Below is a small trained network, with its code and all its weights. Each question gives an input and a class and asks what happens when units are switched off, that is, made to give their printed mean instead of their output.

import numpy as np


def w(rows, s, z=0):
    codes = np.array(rows[::2]) - 128.0
    scale = np.full(codes.shape[1], s)
    scale[-1] = z or s
    return codes * scale


def norm(h):
    return h / np.sqrt((h * h).mean(-1, keepdims=True) + 1e-5)


def f(y):
    return np.maximum(y, 0)


def log_softmax(a):
    a = a - a.max(-1, keepdims=True)
    return a - np.log(np.exp(a).sum(-1, keepdims=True))


def net(x, mask):
    res = np.array(x, float).reshape(1, 7) / 4 @ E
    u = 0
    for l in range(3):
        y = f(norm(res) @ A[l][:, :-1].T + A[l][:, -1])
        res = res + np.where(mask[u : u + 5], y, B[l][:, -1]) @ B[l][:, :-1]
        u += 5
    return log_softmax(norm(res)[-1] @ U[:, :-1].T + U[:, -1])


A, B = {}, {}
E = w([
[154,85,159,111,129,107,135,156,118,128,126,131],'x0',
[157,135,124,140,191,167,70,159,114,159,108,135],'x1',
[186,91,130,207,205,124,183,78,176,147,170,141],'x2',
[179,39,40,154,88,173,101,98,171,66,9,126],'x3',
[9,59,107,148,145,192,189,209,138,188,118,185],'x4',
[192,174,158,149,50,155,108,183,241,178,143,140],'x5',
[135,132,94,48,182,113,139,159,191,127,117,91],'x6',
],0.012)
A[0] = w([
[84,103,113,110,64,60,208,101,181,73,130,92,156],'L0N1',
[165,131,123,160,248,170,3,197,110,160,80,119,65],'L0N2',
[177,112,109,173,221,124,176,93,170,130,179,130,18],'L0N3',
[137,151,95,8,223,121,184,149,216,118,90,83,2],'L0N4',
[110,130,99,96,143,109,129,122,82,97,105,129,150],'L0N5',
],0.013,0.0081)
B[0] = w([
[169,170,114,69,140,192,171,105,104,160,116,178,254],'L0N1',
[143,170,117,55,99,168,202,73,120,130,134,189,236],'L0N2',
[152,94,175,199,129,75,192,105,134,166,80,92,208],'L0N3',
[125,86,56,164,80,73,67,138,91,136,254,143,234],'L0N4',
[121,106,157,141,135,147,146,118,167,106,149,76,218],'L0N5',
],0.014,0.0082)
A[1] = w([
[137,135,191,220,78,171,106,103,19,110,113,189,31],'L1N1',
[53,174,112,8,66,128,41,182,62,76,87,110,3],'L1N2',
[114,161,183,114,149,112,152,136,99,143,172,140,17],'L1N3',
[75,103,89,114,249,70,112,87,41,41,96,126,70],'L1N4',
[240,176,149,107,167,68,62,101,105,65,120,78,11],'L1N5',
],0.016,0.0054)
B[1] = w([
[153,100,45,118,114,92,104,145,131,152,220,140,225],'L1N1',
[199,95,145,251,167,79,204,101,156,172,118,148,254],'L1N2',
[168,184,81,110,169,136,95,153,98,76,47,116,212],'L1N3',
[119,72,186,88,126,199,135,131,108,115,162,56,228],'L1N4',
[12,129,127,109,92,92,98,62,160,143,96,176,219],'L1N5',
],0.014,0.0092)
A[2] = w([
[170,173,150,151,62,140,69,186,253,162,130,164,6],'L2N1',
[159,38,62,138,106,153,74,112,150,81,51,106,219],'L2N2',
[7,61,107,146,180,164,140,239,145,177,98,185,72],'L2N3',
[153,160,199,142,68,141,58,210,235,116,119,95,35],'L2N4',
[78,213,220,135,188,66,106,177,93,136,188,104,90],'L2N5',
],0.018,0.0022)
B[2] = w([
[89,73,163,101,179,154,152,119,66,88,152,66,253],'L2N1',
[135,205,133,142,155,122,97,250,135,137,109,138,247],'L2N2',
[115,175,165,109,86,55,71,33,146,112,109,129,254],'L2N3',
[94,67,133,136,145,178,151,108,113,129,148,82,150],'L2N4',
[152,102,87,144,96,180,97,213,176,115,61,160,217],'L2N5',
],0.015,0.0084)
U = w([
[164,101,162,250,158,82,192,110,154,169,109,119,42],'0',
[88,87,155,93,157,185,162,115,100,105,156,60,249],'1',
[63,159,136,103,89,78,94,49,158,127,104,153,84],'2',
[154,163,63,135,153,149,100,209,147,102,56,135,113],'3',
[137,119,65,136,106,89,109,145,114,150,247,134,159],'4',
[166,191,120,62,122,166,211,95,91,147,145,176,85],'5',
],0.015,0.002)

Each question gives the input, the list of numbers given to net, and the class t.
The units are the neurons (one row each of A and B). Each row of codes is followed by its name. A weight is (code - 128) times the scale printed after its matrix; where a second scale follows, it is the last column's (A, B and U).
mask holds one flag per neuron, layer by layer. A switched-off neuron (its flag False) gives its mean, the last column of its row in B, instead of its output. The means were averaged over made-up inputs and are rounded, as every weight is.
A unit's drop is (log p(t) with every unit on - log p(t) with that unit switched off) / (log p(t) with every unit on - log p(t) with every unit switched off).
The circuit of an input: a set's keep is (log p(t) with only the set's units on - log p(t) with every unit switched off) / (log p(t) with every unit on - log p(t) with every unit switched off). Starting from the 12 units with the biggest drops (on a tie, the unit counted first), units are removed one at a time, each time the one whose removal leaves the highest keep (on an exact tie, the one counted first), for as long as the keep stays at least 0.8.
circuit, biggest first: the units of the circuit, biggest drop first
most important unit: the unit with the biggest drop
top k neurons: the k neurons with the biggest drops, biggest first
top k neurons in layer l: the k neurons of layer l with the biggest drops, biggest first
input [0,4,4,0,-5,-3,6], class 4: top 3 neurons -> L0N4, L1N2, L2N3
input [-8,-4,-7,-7,-3,-6,6], class 0: top neuron -> L1N2
input [2,-3,3,-4,5,3,6], class 4: top 3 neurons -> L0N4, L1N5, L1N2
input [-5,-2,-6,-6,5,3,0], class 0: circuit, biggest first -> L1N2, L0N3
input [7,4,0,-7,8,-7,-1], class 2: top 3 neurons -> L2N3, L2N1, L2N2
input [7,-8,4,-6,-2,-8,-3], class 1: top 2 neurons in layer 1 -> L1N4, L1N2
input [-4,4,1,-5,-1,0,0], class 3: top 2 neurons -> L0N1, L2N5
input [-5,7,-8,-4,7,7,-8], class 0: top 2 neurons -> L1N2, L0N3
input [-8,0,6,4,-7,5,1], class 2: top 2 neurons in layer 1 -> L1N5, L1N2
input [-3,0,6,7,-8,4,-7], class 2: top 4 neurons -> L1N5, L1N2, L1N3, L0N4
input [3,7,7,-1,-2,2,8], class 4: top 3 neurons -> L0N4, L1N2, L0N2
input [1,-6,3,0,5,5,6], class 4: top 3 neurons -> L0N4, L0N2, L1N5
input [-8,-8,7,5,6,5,-8], class 4: top 2 neurons -> L1N1, L1N2
input [-1,6,7,-8,6,2,-1], class 3: most important unit -> L2N5
input [4,-1,6,2,-8,5,-3], class 2: top 2 neurons -> L1N5, L1N2
input [-8,-1,-6,2,-1,-8,-5], class 1: top 2 neurons in layer 0 -> L0N5, L0N4
input [5,-4,2,4,-6,-3,-7], class 4: top 2 neurons in layer 2 -> L2N3, L2N2
input [2,-5,4,-5,5,-6,7], class 4: top 4 neurons -> L0N4, L2N1, L1N5, L0N2
input [6,-6,-4,5,-1,-7,8], class 4: top 2 neurons in layer 0 -> L0N4, L0N3
input [6,-7,2,-3,-4,-8,-7], class 1: most important unit -> L1N4
input [1,3,-8,-4,8,-5,2], class 0: top 2 neurons in layer 1 -> L1N2, L1N5
input [2,-7,3,-7,-5,6,3], class 3: top 2 neurons in layer 2 -> L2N5, L2N3
input [-6,2,-7,6,2,-5,7], class 0: top 2 neurons -> L1N2, L1N3
input [6,4,-7,5,-7,-3,-6], class 0: top 3 neurons -> L1N2, L0N3, L2N3
input [-7,2,5,-8,-2,-5,0], class 3: top 2 neurons -> L2N5, L1N2
input [-2,8,-5,4,6,-1,1], class 5: top 2 neurons in layer 1 -> L1N5, L1N2
input [1,5,5,0,-8,1,3], class 2: circuit, biggest first -> L1N5
input [-7,6,5,6,-3,-3,-5], class 3: top 3 neurons in layer 2 -> L2N2, L2N3, L2N1
input [3,7,-5,0,6,4,-1], class 5: top 2 neurons in layer 1 -> L1N5, L1N2
